Each row, then one of two labels for whether it has a hidden trait; a new part has new ones
In the rows, 128 means zero.
[156 141 125  91 152 159 122 151 110 171 110 161 139 177 133 153  76  99
 115 127 113  36  97 126 126 138  87 117 133 103  88 129 134  68 113 127
  97]	ker
[136 196 115  53 113 156 135 149  99 159 110 152 154 127 129 128  82 126
 133 131 125 105  80 143  91 111 140 116 130  90 111 139 155 106  91 139
 128]	ker
[125 174 188 131 127 142 142 115 111  99 109 120 160 120 111  78  93 115
 131 140 122 162 138 124  87 120  70 154 167 106  49 110 131 124 126 137
 128]	ker
[122 103  48 112 143 133 109 150 129 162 124 131 115 158 133 178 133 134
 111 120 141  89 119 161 161 157 114  91  97 125 138 146 151  97 106 122
 123]	ker
[128 225 103 115 151 150  82 126 109 147 151 147 131 115 123 112  97 137
 142 142 149  77 104 113  62  85 126 127 134 108 119 140 145 106 125 149
 146]	ker
[120  70  82 111 125 136  98 134 151 143 134 133  95 119 143 165 166 163
 109 125 136 115 121 127 152 141 186 120  98 111 207 154 127 141 128 131
 113]	lopo
[134 222 122  75 129 158  83 136  96 149 143 164 149 100 125 106 110 151
 150 137 148  91  84 133  34  67 138 103 137 113 117 146 148 108 112 149
 167]	ker
[130 154 172 216 135 106 140  87 131 103 143 102 132 157 113 119 210 126
 145 134 146 196 116 143 113 155  63 140 150 168 101  96  95 134 158 128
 134]	lopo
[103  58 167 106  85 118 150 143 163 118  86 109 105 161 125  96  88 104
 110 126  82 114 249 102 163 158 148 143 135  83 118 139 132 127  94  89
  84]	lopo
[150 207 121 130 175 149 105 125 103 147 177 159 127 123 120 126 104 126
 141 145 152  41 101 107  21  90  89 124 149 131 114 150 130  85 138 141
 157]	lopo
[120 138 146 137 103 144 112 109 135 112 133 121 108 124 125  84 157 149
 136 130 135 146 149 116  74  86 164 138 150 111 145 131 118 115 139 124
 128]	lopo
[127  90 191  86  53 162 129 129 138 142 108 126  86 129 136  59 151 146
 126 106  99 155 166 108 109  55 210 125 148  90 161 120 121 111 116 109
 110]	lopo
[132 187  60 186 196  94 113 117 106 134 163 142 163 139 125 205 151 148
 127 150 179 104  48 156 128 157  92 101  97 178 112 143 136 146 146 166
 155]	lopo
[ 84  82 104 155 141 101 142 114 150  95 115  77 105 152 120 132 147 127
  89 128 112 184 195 122 181 155 131 164 134 131 112 113 124 163 131 118
  80]	lopo

Part 2:
[130 157 125 139  96 162 138 110  25 112 154 120 142 182 128 122 136 123
  95 135 111 139 137 119 144 207 111 134 127 118 105 134 102 156 105 129
 116 147 146 113 151 139 105 107 143 122 127  97 142 142 111 110 129 103
 101 174 127 125 126 140]	Rom
[105 109 133  98 191 119 120 104   1 111 143 108 126 144 131 146 155 134
 164 128 135 119 140 125 130 143  77 135 101 107 135 122  97 150 137 138
 120 117 175 215 118 141 136 113 181 106 122 182 128 158 102 118 138  98
 128 103 138 132 182 109]	nivu
[ 84  76 144 102 126 161 110 123  91 105 129  87 117 131 132 144 141 120
 177 130 143 121 143 121 126  93 107 140  95 118 136 134 158 120 139 117
 135 135 157 185 110 114 146 123 162 113 137 155 135 138 102 125 117 151
 107  82 153 135 141 100]	nivu
[ 89 114 132 100 135 152 128 106   1 102 156 158 135 182 133 134 161 123
 133 136 130 129 148 120 145 175  80 140  99 104 124 137 108 161 114 133
 109 138 180 184 134 133 120  98 181  95 130 145 140 104  96 113 123  99
 153 134 140 136 168 112]	nivu
[149 144 118 151 110 140 138 120 144 142 123 138 141 109 129 124 126 132
 106 139 124 129 121 123 136 124 132 124 131 125 128 132 129 133 113 135
 121 127 137 120 143 135 127 131 119 122 127 121 123 133 137 126 122 104
 137 145 119 131 129 135]	nivu
[118 116 135 121 140 150 130 106   1 105 178 101 136 186 129 142 145 125
 119 129 125 131 152 118 141 199  80 138 113 108 109 130  82 169 110 129
 117 153 160 180 140 145 111 101 173 115 125 125 142 154  92 105 138  87
 158 152 135 130 151 126]	Rom
[136 129 125 134 147  97 120 150 255 150  85 163 112  63 125 127 105 132
 147 123 133 124 106 147 113  67 172 120 147 152 153 121 153  99 162 130
 142 136  90  90 103 113 140 157  83 148 128 134 116 136 160 153 134 177
  92  86 123 120 105 128]	nivu
[131 111 139 127 132 121 119 135 171 129 121 123 114 100 127 136 110 126
 152 118 136 123 130 128 115  99 141 125 124 135 130 124 149 110 139 120
 143 134 110 132 114 116 133 140 113 144 131 133 123 134 128 134 126 141
  99 109 137 132 135 125]	Rom
[104  59 147 100 140 124 109 135 170 126 125  99 114  99 131 146 126 126
 169 125 150 113 135 125 114  53 119 128  97 126 145 129 187 102 145 114
 147 117 135 191 106 107 156 138 148 125 137 182 124 147 120 139 116 144
  93  58 151 147 143 100]	Rom
[114 105 140 118 114 156 125 112  41 110 161  91 135 162 132 144 138 124
 124 131 130 125 150 115 133 158  92 132 104 109 112 131 136 140 112 118
 126 133 161 185 145 134 126 111 175 117 131 135 137 120  99 111 121  96
 202 129 140 137 152 124]	nivu
[173 154 120 149 153  85 128 146 234 159 105 172 126  66 123 128  96 138
 122 117 127 124 109 142 110 103 172 111 159 153 147 113 122 108 148 134
 145 128  78  80 120 128 129 157  75 161 119 128 111 162 170 147 141 150
  97 128 111 114 113 138]	Rom
[130 132 128 127 161 114 124 118  90 127 138 118 123 133 126 140 130 131
 136 120 127 125 133 132 125 144 113 128 132 126 126 117  95 133 138 134
 126 126 126 148 117 133 123 131 132 134 121 141 125 124 124 126 141 122
 124 131 126 119 139 131]	nivu
